Here is a tiny trained network, its code and every weight. The questions are about switching its units off for an input and a target symbol, where a switched-off unit gives its printed mean instead of its output.

import numpy as np


def w(rows, s, z=0):
    codes = np.array(rows[::2]) - 128.0
    scale = np.full(codes.shape[1], s)
    scale[-1] = z or s
    return codes * scale


def norm(h):
    return h / np.sqrt((h * h).mean(-1, keepdims=True) + 1e-5)


def f(y):
    return np.maximum(y, 0)


def softmax(a):
    e = np.exp(a - a.max(-1, keepdims=True))
    return e / e.sum(-1, keepdims=True)


def log_softmax(a):
    a = a - a.max(-1, keepdims=True)
    return a - np.log(np.exp(a).sum(-1, keepdims=True))


def net(x, mask):
    ids = ['αβδζθλξστφψω'.index(c) for c in x.split()]
    T = len(ids)
    res = E[ids] + P[:T]
    r = norm(res)
    for j in range(3):
        rows = slice(4 * j, 4 * j + 4)
        q, k, v = (r @ M[0][rows].T for M in (Q, K, V))
        z = softmax(np.where(np.tri(T) > 0, q @ k.T / 4**0.5, -1e9)) @ v
        o = O[0][rows]
        res = res + np.where(mask[j], z, o[:, -1]) @ o[:, :-1]
    y = f(norm(res) @ A[0][:, :-1].T + A[0][:, -1])
    res = res + np.where(mask[3:11], y, B[0][:, -1]) @ B[0][:, :-1]
    return log_softmax(norm(res)[-1] @ U[:, :-1].T + U[:, -1])


Q, K, V, O, A, B = {}, {}, {}, {}, {}, {}
E = w([
[122,93,146,175],'α',
[127,87,150,188],'β',
[135,127,176,218],'δ',
[94,158,130,155],'ζ',
[134,76,93,191],'θ',
[89,251,137,130],'λ',
[104,156,113,173],'ξ',
[104,204,131,108],'σ',
[128,141,111,175],'τ',
[232,82,43,65],'φ',
[59,90,33,136],'ψ',
[187,146,137,109],'ω',
],0.012)
P = w([
[119,111,238,79],'0',
[197,179,201,224],'1',
[95,112,189,62],'2',
[202,210,157,228],'3',
[90,133,170,48],'4',
[192,222,107,227],'5',
[87,138,157,43],'6',
[187,234,63,219],'7',
[84,143,147,41],'8',
[182,252,12,217],'9',
[83,146,149,40],'10',
[184,247,5,212],'11',
[85,134,162,42],'12',
],0.0042)
Q[0] = w([
[159,121,209,81],'h1',
[12,9,145,88],'h1',
[186,89,179,96],'h1',
[202,178,88,118],'h1',
[143,191,28,178],'h2',
[207,169,97,171],'h2',
[124,54,61,190],'h2',
[58,99,196,163],'h2',
[79,72,148,100],'h3',
[89,117,155,106],'h3',
[62,126,124,44],'h3',
[41,35,112,3],'h3',
],0.015)
K[0] = w([
[149,112,211,113],'h1',
[51,44,155,173],'h1',
[197,96,168,146],'h1',
[199,142,97,75],'h1',
[111,209,6,109],'h2',
[169,137,38,143],'h2',
[94,49,67,151],'h2',
[70,93,171,165],'h2',
[85,89,156,104],'h3',
[76,125,149,121],'h3',
[58,104,146,51],'h3',
[60,59,193,52],'h3',
],0.017)
V[0] = w([
[165,86,112,56],'h1',
[113,180,165,109],'h1',
[238,76,233,146],'h1',
[178,230,91,45],'h1',
[117,102,65,93],'h2',
[133,147,238,143],'h2',
[59,210,76,177],'h2',
[90,137,132,108],'h2',
[92,90,227,54],'h3',
[68,55,174,142],'h3',
[1,59,188,77],'h3',
[105,128,131,109],'h3',
],0.0086)
O[0] = w([
[122,69,93,82,82],'h1',
[143,143,89,189,164],'h1',
[254,99,140,145,134],'h1',
[118,144,7,121,188],'h1',
[129,179,141,65,91],'h2',
[131,68,68,218,146],'h2',
[211,141,208,142,205],'h2',
[155,142,103,135,117],'h2',
[93,152,68,42,31],'h3',
[89,171,139,89,76],'h3',
[25,148,108,57,2],'h3',
[101,124,116,112,105],'h3',
],0.0086,0.0062)
A[0] = w([
[72,89,177,139,158],'n1',
[100,56,101,43,21],'n2',
[197,245,120,81,81],'n3',
[166,190,118,163,196],'n4',
[138,143,170,50,49],'n5',
[120,100,63,95,217],'n6',
[191,75,136,161,254],'n7',
[124,182,68,67,20],'n8',
],0.013,0.0021)
B[0] = w([
[139,82,77,127,165],'n1',
[140,70,117,251,140],'n2',
[146,180,56,168,163],'n3',
[100,84,162,104,222],'n4',
[206,130,142,119,144],'n5',
[87,175,165,88,155],'n6',
[101,183,93,65,254],'n7',
[203,129,186,125,147],'n8',
],0.019,0.0097)
U = w([
[111,36,93,186,133],'α',
[105,173,45,42,158],'β',
[41,111,201,207,154],'δ',
[132,185,214,171,107],'ζ',
[105,248,164,88,104],'θ',
[229,133,56,141,113],'λ',
[73,185,41,213,44],'ξ',
[188,78,204,60,90],'σ',
[8,153,76,161,208],'τ',
[170,108,152,219,129],'φ',
[84,147,209,70,253],'ψ',
[111,33,79,67,104],'ω',
],0.017,0.0054)

Each question gives the input, a string of symbols that net reads in full, and the target symbol t.
The units are the heads (4 rows each of Q, K, V and O) and the neurons (one row each of A and B). Each row of codes is followed by its name. A weight is (code - 128) times the scale printed after its matrix; where a second scale follows, it is the last column's (O, A, B and U).
mask holds one flag per unit, heads first, then neurons. A switched-off unit (its flag False) gives its mean, the last column of its rows in O or B, instead of its output. The means were averaged over made-up inputs and are rounded, as every weight is.
A unit's drop is (log p(t) with every unit on - log p(t) with that unit switched off) / (log p(t) with every unit on - log p(t) with every unit switched off).
The circuit of an input: a set's keep is (log p(t) with only the set's units on - log p(t) with every unit switched off) / (log p(t) with every unit on - log p(t) with every unit switched off). Starting from all 11 units, units are removed one at a time, each time the one whose removal leaves the highest keep (on an exact tie, the one counted first), for as long as the keep stays at least 0.8.
units of the circuit, in order: the units of the circuit, biggest drop first
unit that matters most: the unit with the biggest drop
top k neurons: the k neurons with the biggest drops, biggest first
drop of u: that unit's drop, to one decimal
input λ ξ λ ξ θ φ, target β: unit that matters most : h3
input θ ψ ξ δ α λ φ λ λ, target ξ: units of the circuit, in order : [h1 n7]
input ξ ω ψ ζ ξ ω ω θ ξ δ θ, target σ: units of the circuit, in order : [h1 h2 n7 n5]
input θ φ ζ ζ, target β: units of the circuit, in order : [n7 h1]
input ξ δ ξ α, target ζ: top 2 neurons : [n7 n2]
input ξ σ δ τ φ ψ θ β, target θ: units of the circuit, in order : [n7 n1]
input φ ω α σ λ ζ α ψ ω ζ σ φ, target β: top 2 neurons : [n7 n6]
input φ φ α, target α: top 2 neurons : [n2 n1]
input ω α ω ω δ δ, target λ: top 2 neurons : [n7 n2]
input β ω ξ α φ θ φ ζ, target β: top 2 neurons : [n7 n8]
input θ ω α β, target λ: units of the circuit, in order : [h1 n7]
input ζ ξ ξ ξ σ τ, target φ: top 2 neurons : [n3 n4]
input τ θ ξ β, target ζ: top 2 neurons : [n7 n2]
input θ λ λ δ φ τ ζ ψ α ζ, target θ: units of the circuit, in order : [h2]
input ω α ψ α ξ δ ζ φ λ α, target β: units of the circuit, in order : [h1 h2]
input φ φ δ δ ψ ζ ω ψ β ξ ω ψ β, target ω: units of the circuit, in order : [h2 n1 h1 h3]
input ξ ψ δ, target δ: units of the circuit, in order : [h1 h2 h3]
input ψ α σ θ σ ψ δ δ ω σ β ψ ξ, target δ: top 2 neurons : [n7 n3]
input ω ζ λ, target ξ: top 2 neurons : [n7 n3]
input τ ζ τ ψ φ ξ, target θ: units of the circuit, in order : [h2]
input σ σ ω ζ σ β, target ξ: top 2 neurons : [n7 n8]
input τ θ ζ ψ σ ψ τ δ, target θ: drop of h3 : 0.2
